Look-ups in named tables: a row name and a column name give one cell, copied from the table.

gez
         ninik  fugafu  rabep  govuto    fek  tegide    med
dida     -35.3   -12.3  -13.4    -1.9   39.2    15.0  -25.2
magu      -4.3     4.7   27.9   -42.1    1.5    61.9   36.3
paru       1.0     7.8  -10.0   -19.3   11.1     7.5   24.7
koretis    6.7     9.1  -40.2    78.1   55.0    -9.4  -15.8
gugavo    42.1    -5.0    2.0   -29.3   37.7   -11.2  -36.4
kal      -40.3    29.1  -66.2    27.5  -14.0   -48.6   -4.6

fugafu of gugavo is -5.0
tegide of magu is 61.9
govuto of kal is 27.5
fek of kal is -14.0
ninik of dida is -35.3
govuto of dida is -1.9
tegide of dida is 15.0
rabep of gugavo is 2.0
med of paru is 24.7
Row with the largest med: magu

sulok =
|  | dogado | gira | tovaf | zov | zezubul | tukoz | dipero |
|---|---|---|---|---|---|---|---|
| gozasa | 47610 | 49207 | 48010 | 51565 | 44813 | 47308 | 37926 |
| mezogef | 46685 | 50490 | 48586 | 65415 | 57321 | 47178 | 34303 |
| muribud | 40088 | 34511 | 74761 | 22278 | 74691 | 55925 | 26439 |
| leket | 59719 | 59374 | 27086 | 64690 | 22427 | 33100 | 62591 |
| toz | 52209 | 57862 | 43602 | 50296 | 53490 | 50573 | 42600 |
| sak | 43587 | 44579 | 49761 | 50477 | 54984 | 47659 | 45949 |
| vesit | 35445 | 47851 | 44400 | 93152 | 20296 | 20623 | 46576 |
| nar | 54996 | 52667 | 43037 | 48738 | 61510 | 52883 | 48055 |
| niv | 42515 | 59690 | 33045 | 73939 | 16341 | 27378 | 57842 |
| mipe | 65344 | 38154 | 53353 | 2270 | 76348 | 75447 | 48123 |
| zugesat | 55628 | 49764 | 40442 | 70759 | 44416 | 40494 | 41863 |

What is the tovaf of mezogef in sulok?
48586
What is the tovaf of vesit in sulok?
44400
What is the tukoz of nar in sulok?
52883
What is the dogado of toz in sulok?
52209
What is the dogado of mipe in sulok?
65344
What is the zezubul of vesit in sulok?
20296
What is the zezubul of nar in sulok?
61510
What is the zov of mipe in sulok?
2270
What is the tovaf of sak in sulok?
49761

Table lig
columns: nok, pupez, kef, ril
popug: [130, 94, 151, 101]
tidiz: [96, 86, 98, 99]
fopig: [132, 91, 128, 109]
niv: [65, 84, 75, 88]
sar: [61, 77, 37, 94]
soso: [107, 87, 102, 103]
gikabo: [68, 79, 51, 94]
zolireb: [63, 82, 64, 90]
mot: [91, 80, 59, 102]
fikes: [168, 103, 206, 110]
dep: [148, 93, 151, 109]

pupez of zolireb = 82
ril of soso = 103
kef of sar = 37
pupez of sar = 77
kef of niv = 75
kef of fikes = 206
kef of tidiz = 98
pupez of fikes = 103
pupez of tidiz = 86
pupez of niv = 84
ril of gikabo = 94
pupez of popug = 94
ril of dep = 109
kef of fopig = 128

rivol
|  | geg | val | pebu | timule | tos | zomi | biranum |
|---|---|---|---|---|---|---|---|
| tav | 46911 | 48736 | 42454 | 31113 | 21744 | 41731 | 48478 |
| fufugos | 49897 | 49555 | 69065 | 76428 | 75973 | 54367 | 46138 |
| pom | 46961 | 49045 | 38596 | 23439 | 15777 | 41325 | 48826 |
| gorap | 44151 | 45012 | 61044 | 72398 | 44956 | 29834 | 43992 |
| kiso | 44066 | 45354 | 55251 | 61336 | 34334 | 29652 | 44853 |

kiso, val: 45354
kiso, tos: 34334
kiso, pebu: 55251
fufugos, pebu: 69065
tav, pebu: 42454
fufugos, val: 49555
gorap, geg: 44151
tav, tos: 21744
pom, timule: 23439
pom, zomi: 41325
gorap, timule: 72398

giri.csv
,per,doz,revevu
gukedo,121,60,77
bubeg,72,130,125
vupokav,115,185,138
ruza,192,126,131
tekifu,181,118,95
raz,106,93,63
dezuder,98,67,67
kopufev,78,84,65
tiz,104,52,20

raz, revevu -> 63
gukedo, revevu -> 77
tiz, per -> 104
dezuder, doz -> 67
tiz, revevu -> 20
raz, doz -> 93
dezuder, per -> 98
tekifu, per -> 181
raz, per -> 106
vupokav, per -> 115
tekifu, doz -> 118
kopufev, per -> 78
dezuder, revevu -> 67
kopufev, doz -> 84
gukedo, per -> 121
vupokav, doz -> 185
bubeg, doz -> 130
tiz, doz -> 52
gukedo, doz -> 60
Which row has the largest per? ruza

pazopa:
       rabusa  viseko  zizure  gos  lubufaf  mipezo  visakot  palo
lenu      186     164     202  175      152     189       26   118
nog       203     190     194  186      160     190       10    89
gekil     118     126     139  133      125     139       76    83
fub        69      71      63   71       87      64      129    99
buto      109     113     105  109      111     106       88    99
rom        93      81      84   89       88      82      116    94
fubub     116     129     145  138      136     148       76    72
pogol     110     119     116  115      110     119       78   103
nire      162     153     190  172      151     178       43    91
pebov     215     190     209  193      164     205        3    85

What is the gos of fubub in pazopa? 138
What is the viseko of nire in pazopa? 153
What is the mipezo of nog in pazopa? 190
What is the visakot of buto in pazopa? 88
What is the mipezo of buto in pazopa? 106
What is the zizure of nog in pazopa? 194
What is the viseko of buto in pazopa? 113
What is the visakot of pebov in pazopa? 3
What is the rabusa of buto in pazopa? 109
What is the palo of fub in pazopa? 99
What is the mipezo of rom in pazopa? 82
What is the zizure of pogol in pazopa? 116
What is the zizure of pebov in pazopa? 209
What is the visakot of fubub in pazopa? 76
Which row has the largest palo? lenu

